Below is a small trained network, with its code and all its weights. Each question gives an input and a target symbol and asks what happens when units are switched off, that is, made to give their printed mean instead of their output.

import numpy as np


def w(rows, s, z=0):
    codes = np.array(rows[::2]) - 128.0
    scale = np.full(codes.shape[1], s)
    scale[-1] = z or s
    return codes * scale


def norm(h):
    return h / np.sqrt((h * h).mean(-1, keepdims=True) + 1e-5)


def f(y):
    return y / 2 * (1 + np.tanh(0.7978845608 * (y + 0.044715 * y**3)))


def softmax(a):
    e = np.exp(a - a.max(-1, keepdims=True))
    return e / e.sum(-1, keepdims=True)


def log_softmax(a):
    a = a - a.max(-1, keepdims=True)
    return a - np.log(np.exp(a).sum(-1, keepdims=True))


def net(x, mask):
    ids = ['ΓΘΣαδξπφ'.index(c) for c in x.split()]
    T = len(ids)
    res = E[ids] + P[:T]
    q, k, v = (norm(res) @ M[0].T for M in (Q, K, V))
    z = softmax(np.where(np.tri(T) > 0, q @ k.T / 4**0.5, -1e9)) @ v
    res = res + np.where(mask[0], z, O[0][:, -1]) @ O[0][:, :-1]
    y = f(norm(res) @ A[0][:, :-1].T + A[0][:, -1])
    res = res + np.where(mask[1:9], y, B[0][:, -1]) @ B[0][:, :-1]
    return log_softmax(norm(res)[-1] @ U[:, :-1].T + U[:, -1])


Q, K, V, O, A, B = {}, {}, {}, {}, {}, {}
E = w([
[195,124,183,86,170,167,123,169],'Γ',
[192,107,213,110,120,166,89,150],'Θ',
[174,80,212,129,177,129,163,115],'Σ',
[160,69,208,152,67,127,103,102],'α',
[224,81,114,153,145,216,135,95],'δ',
[152,158,109,100,2,154,104,163],'ξ',
[107,157,184,55,112,15,121,122],'π',
[86,92,50,120,130,107,222,127],'φ',
],0.0095)
P = w([
[96,101,168,183,152,138,96,252],'0',
[103,78,137,118,168,147,73,147],'1',
[107,117,173,117,116,179,136,161],'2',
[171,88,114,114,138,90,94,138],'3',
[169,141,158,130,84,128,165,152],'4',
[119,101,126,70,138,154,95,75],'5',
[148,173,144,125,74,135,181,97],'6',
[193,118,110,94,122,84,102,76],'7',
[154,183,138,106,62,135,191,67],'8',
],0.014)
Q[0] = w([
[182,108,160,16,67,122,116,85],'h0',
[226,138,138,150,101,86,198,168],'h0',
[88,148,188,87,105,224,202,128],'h0',
[158,4,79,37,127,106,122,71],'h0',
],0.012)
K[0] = w([
[165,152,101,90,120,95,148,26],'h0',
[125,159,177,57,115,190,103,52],'h0',
[253,142,173,117,93,100,124,132],'h0',
[100,183,71,138,97,100,149,69],'h0',
],0.014)
V[0] = w([
[73,168,118,48,180,92,211,217],'h0',
[196,253,141,72,203,129,30,98],'h0',
[130,187,36,93,8,203,39,197],'h0',
[197,122,41,173,196,238,198,144],'h0',
],0.0067)
O[0] = w([
[175,231,102,13,231,77,164,113,109],'h0',
[143,152,247,103,196,234,62,222,8],'h0',
[146,127,74,17,9,167,44,152,194],'h0',
[254,108,44,160,145,229,176,165,1],'h0',
],0.0077,0.0025)
A[0] = w([
[138,241,132,94,161,186,180,185,39],'n0',
[139,85,102,179,129,194,114,103,31],'n1',
[79,209,172,90,134,62,97,86,65],'n2',
[73,118,156,157,107,85,86,66,57],'n3',
[133,226,99,142,73,132,183,96,247],'n4',
[127,161,6,57,117,81,249,91,156],'n5',
[127,143,76,111,80,142,82,152,59],'n6',
[127,201,147,182,132,109,176,147,254],'n7',
],0.013,0.006)
B[0] = w([
[185,167,118,62,109,90,201,131,136],'n0',
[199,178,77,176,135,120,143,141,136],'n1',
[139,201,113,149,151,156,102,92,180],'n2',
[135,155,124,130,88,82,178,139,167],'n3',
[179,113,155,123,79,169,143,65,210],'n4',
[4,131,103,118,103,235,202,117,244],'n5',
[166,76,85,79,160,77,117,80,160],'n6',
[157,121,144,97,123,148,123,61,185],'n7',
],0.016,0.011)
U = w([
[162,175,147,36,150,116,206,203,27],'Γ',
[88,134,213,136,103,203,42,210,118],'Θ',
[129,37,185,162,228,97,157,40,49],'Σ',
[87,129,149,189,48,16,183,146,107],'α',
[177,140,41,233,140,162,102,161,225],'δ',
[135,69,67,58,78,99,32,61,96],'ξ',
[80,255,120,141,157,90,48,95,254],'π',
[23,134,68,122,120,202,192,115,205],'φ',
],0.0059,0.002)

Each question gives the input, a string of symbols that net reads in full, and the target symbol t.
The units are the heads (4 rows each of Q, K, V and O) and the neurons (one row each of A and B). Each row of codes is followed by its name. A weight is (code - 128) times the scale printed after its matrix; where a second scale follows, it is the last column's (O, A, B and U).
mask holds one flag per unit, heads first, then neurons. A switched-off unit (its flag False) gives its mean, the last column of its rows in O or B, instead of its output. The means were averaged over made-up inputs and are rounded, as every weight is.
A unit's drop is (log p(t) with every unit on - log p(t) with that unit switched off) / (log p(t) with every unit on - log p(t) with every unit switched off).
The circuit of an input: a set's keep is (log p(t) with only the set's units on - log p(t) with every unit switched off) / (log p(t) with every unit on - log p(t) with every unit switched off). Starting from all 9 units, units are removed one at a time, each time the one whose removal leaves the highest keep (on an exact tie, the one counted first), for as long as the keep stays at least 0.8.
circuit, biggest first: the units of the circuit, biggest drop first
k most important neurons: the k neurons with the biggest drops, biggest first
drop of u: that unit's drop, to one decimal
input Θ Σ α φ Γ, target Γ: circuit, biggest first => [h0, n0]
input ξ Γ ξ δ φ δ ξ, target δ: circuit, biggest first => [h0, n5]
input Σ ξ ξ ξ Θ Θ ξ δ, target ξ: circuit, biggest first => [h0, n5]
input ξ φ α δ Σ Σ ξ α Γ, target Γ: 2 most important neurons => [n0, n5]
input ξ φ ξ φ φ φ π φ α, target α: circuit, biggest first => [h0, n3]
input φ ξ π Σ, target π: circuit, biggest first => [h0, n2]
input α Σ ξ Σ φ π φ, target π: circuit, biggest first => [h0, n2]
input φ φ ξ ξ α Θ Γ Γ, target Θ: most important neuron => [n6]
input φ Σ Σ, target Σ: circuit, biggest first => [h0, n5]
input φ ξ ξ Θ, target ξ: circuit, biggest first => [h0, n6]
input δ ξ ξ, target ξ: circuit, biggest first => [n6, n5]
input α Θ π Γ, target π: circuit, biggest first => [h0, n2]
input ξ α ξ Γ Σ, target Σ: circuit, biggest first => [n5, h0]
input ξ φ π Γ π Σ δ Θ, target δ: circuit, biggest first => [h0, n1]
input α Γ φ Θ φ, target Θ: 2 most important neurons => [n5, n6]
input Σ φ ξ δ π Σ, target π: 2 most important neurons => [n2, n5]
input φ α Σ Γ, target α: 2 most important neurons => [n5, n3]
input Θ Σ Γ Θ φ α φ, target α: 4 most important neurons => [n5, n3, n2, n6]
input α ξ Σ ξ ξ Γ α Θ, target α: drop of h0 => 0.8
input ξ Γ α Σ Σ α α Σ, target α: drop of h0 => 0.7
input φ ξ α φ π α ξ Θ, target ξ: drop of n5 => 0.2
input α Σ ξ Σ ξ α, target ξ: 2 most important neurons => [n5, n6]
